Below is a small trained network, with its code and all its weights. Each question gives an input and a class and asks what happens when units are switched off, that is, made to give their printed mean instead of their output.

import numpy as np


def w(rows, s, z=0):
    codes = np.array(rows[::2]) - 128.0
    scale = np.full(codes.shape[1], s)
    scale[-1] = z or s
    return codes * scale


def f(y):
    return y / 2 * (1 + np.tanh(0.7978845608 * (y + 0.044715 * y**3)))


def log_softmax(a):
    a = a - a.max(-1, keepdims=True)
    return a - np.log(np.exp(a).sum(-1, keepdims=True))


def net(x, mask):
    res = np.array(x, float).reshape(1, 3) / 4 @ E
    y = f(res @ A[0][:, :-1].T + A[0][:, -1])
    res = res + np.where(mask, y, B[0][:, -1]) @ B[0][:, :-1]
    return log_softmax(res[-1] @ U[:, :-1].T + U[:, -1])


A, B = {}, {}
E = w([
[18,101,118,1,112,182,134,20,93,93],'x0',
[174,218,142,111,133,182,242,57,52,192],'x1',
[144,73,238,207,247,252,128,41,123,175],'x2',
],0.0082)
A[0] = w([
[125,138,70,140,65,20,138,226,143,113,201],'n0',
[131,56,156,175,163,125,67,143,167,126,164],'n1',
[171,206,132,111,149,180,180,91,56,187,186],'n2',
[128,50,194,162,199,181,110,99,144,151,184],'n3',
[59,104,101,30,117,119,86,128,149,71,224],'n4',
[185,110,202,212,194,152,137,124,145,176,166],'n5',
[96,78,106,94,151,197,108,2,83,118,251],'n6',
[144,103,122,135,88,90,72,167,179,76,167],'n7',
[151,156,154,134,153,185,191,97,99,196,224],'n8',
[141,86,137,136,145,118,88,134,161,106,181],'n9',
[157,168,65,144,76,22,121,218,172,124,180],'n10',
[67,104,106,46,86,147,106,70,135,90,214],'n11',
[136,164,149,144,154,163,154,85,103,197,147],'n12',
[124,141,66,49,45,110,144,120,93,99,173],'n13',
[184,149,52,121,139,71,130,210,163,93,160],'n14',
[171,127,134,179,150,69,93,238,179,128,220],'n15',
[111,172,45,14,69,105,161,130,95,116,171],'n16',
],0.0088,0.0035)
B[0] = w([
[106,198,62,68,86,125,94,255,120,190,248],'n0',
[54,53,64,141,144,133,63,113,128,111,186],'n1',
[162,206,227,150,132,123,170,122,132,161,211],'n2',
[132,55,75,188,185,226,79,80,211,113,224],'n3',
[84,110,106,69,96,122,196,121,132,115,215],'n4',
[108,122,150,249,163,101,84,124,70,137,220],'n5',
[131,61,156,171,126,156,186,90,153,99,229],'n6',
[92,159,123,104,68,178,144,164,144,147,188],'n7',
[174,161,178,186,153,130,173,118,152,141,206],'n8',
[38,99,94,122,102,149,107,134,129,112,161],'n9',
[129,232,42,76,78,157,83,208,155,214,246],'n10',
[89,137,145,104,100,125,206,96,137,47,211],'n11',
[197,164,193,194,128,150,168,119,151,173,183],'n12',
[70,168,143,104,152,50,123,146,38,62,210],'n13',
[134,170,47,109,104,159,84,167,180,183,209],'n14',
[78,64,109,149,109,228,82,149,240,170,218],'n15',
[93,157,130,93,171,38,124,147,37,85,227],'n16',
],0.0078,0.014)
U = w([
[104,49,85,104,128,198,198,69,184,80,101],'0',
[130,122,184,125,140,48,144,121,70,160,4],'1',
[253,156,228,202,169,163,231,95,147,177,194],'2',
[59,110,162,107,135,33,205,114,64,18,148],'3',
[122,67,108,216,246,156,23,112,138,134,128],'4',
[92,161,67,107,7,166,74,215,175,253,150],'5',
[125,212,83,73,146,31,127,180,60,144,102],'6',
],0.0065,0.0022)

Each question gives the input, the list of numbers given to net, and the class t.
The units are the neurons (one row each of A and B). Each row of codes is followed by its name. A weight is (code - 128) times the scale printed after its matrix; where a second scale follows, it is the last column's (A, B and U).
mask holds one flag per neuron, in row order. A switched-off neuron (its flag False) gives its mean, the last column of its row in B, instead of its output. The means were averaged over made-up inputs and are rounded, as every weight is.
A unit's drop is (log p(t) with every unit on - log p(t) with that unit switched off) / (log p(t) with every unit on - log p(t) with every unit switched off).
The circuit of an input: a set's keep is (log p(t) with only the set's units on - log p(t) with every unit switched off) / (log p(t) with every unit on - log p(t) with every unit switched off). Starting from the 12 units with the biggest drops (on a tie, the unit counted first), units are removed one at a time, each time the one whose removal leaves the highest keep (on an exact tie, the one counted first), for as long as the keep stays at least 0.8.
units of the circuit, in order: the units of the circuit, biggest drop first
unit that matters most: the unit with the biggest drop
k most important neurons: the k neurons with the biggest drops, biggest first
drop of u: that unit's drop, to one decimal
input [-1,2,-2], class 6: 3 most important neurons -> [n15, n3, n7]
input [5,0,1], class 3: unit that matters most -> n15
input [4,-8,0], class 0: units of the circuit, in order -> [n10, n11]
input [0,1,6], class 2: units of the circuit, in order -> [n12, n8]
input [4,-4,-7], class 6: 2 most important neurons -> [n16, n13]
input [3,-5,5], class 4: 2 most important neurons -> [n3, n1]
input [-7,3,5], class 2: 3 most important neurons -> [n12, n8, n2]
input [8,-4,-7], class 3: 2 most important neurons -> [n11, n4]
input [3,6,-6], class 6: drop of n6 -> 0.1
input [3,2,-2], class 3: drop of n1 -> 0.0
input [5,-4,-5], class 6: drop of n0 -> 0.1
input [8,-3,8], class 0: 2 most important neurons -> [n6, n11]
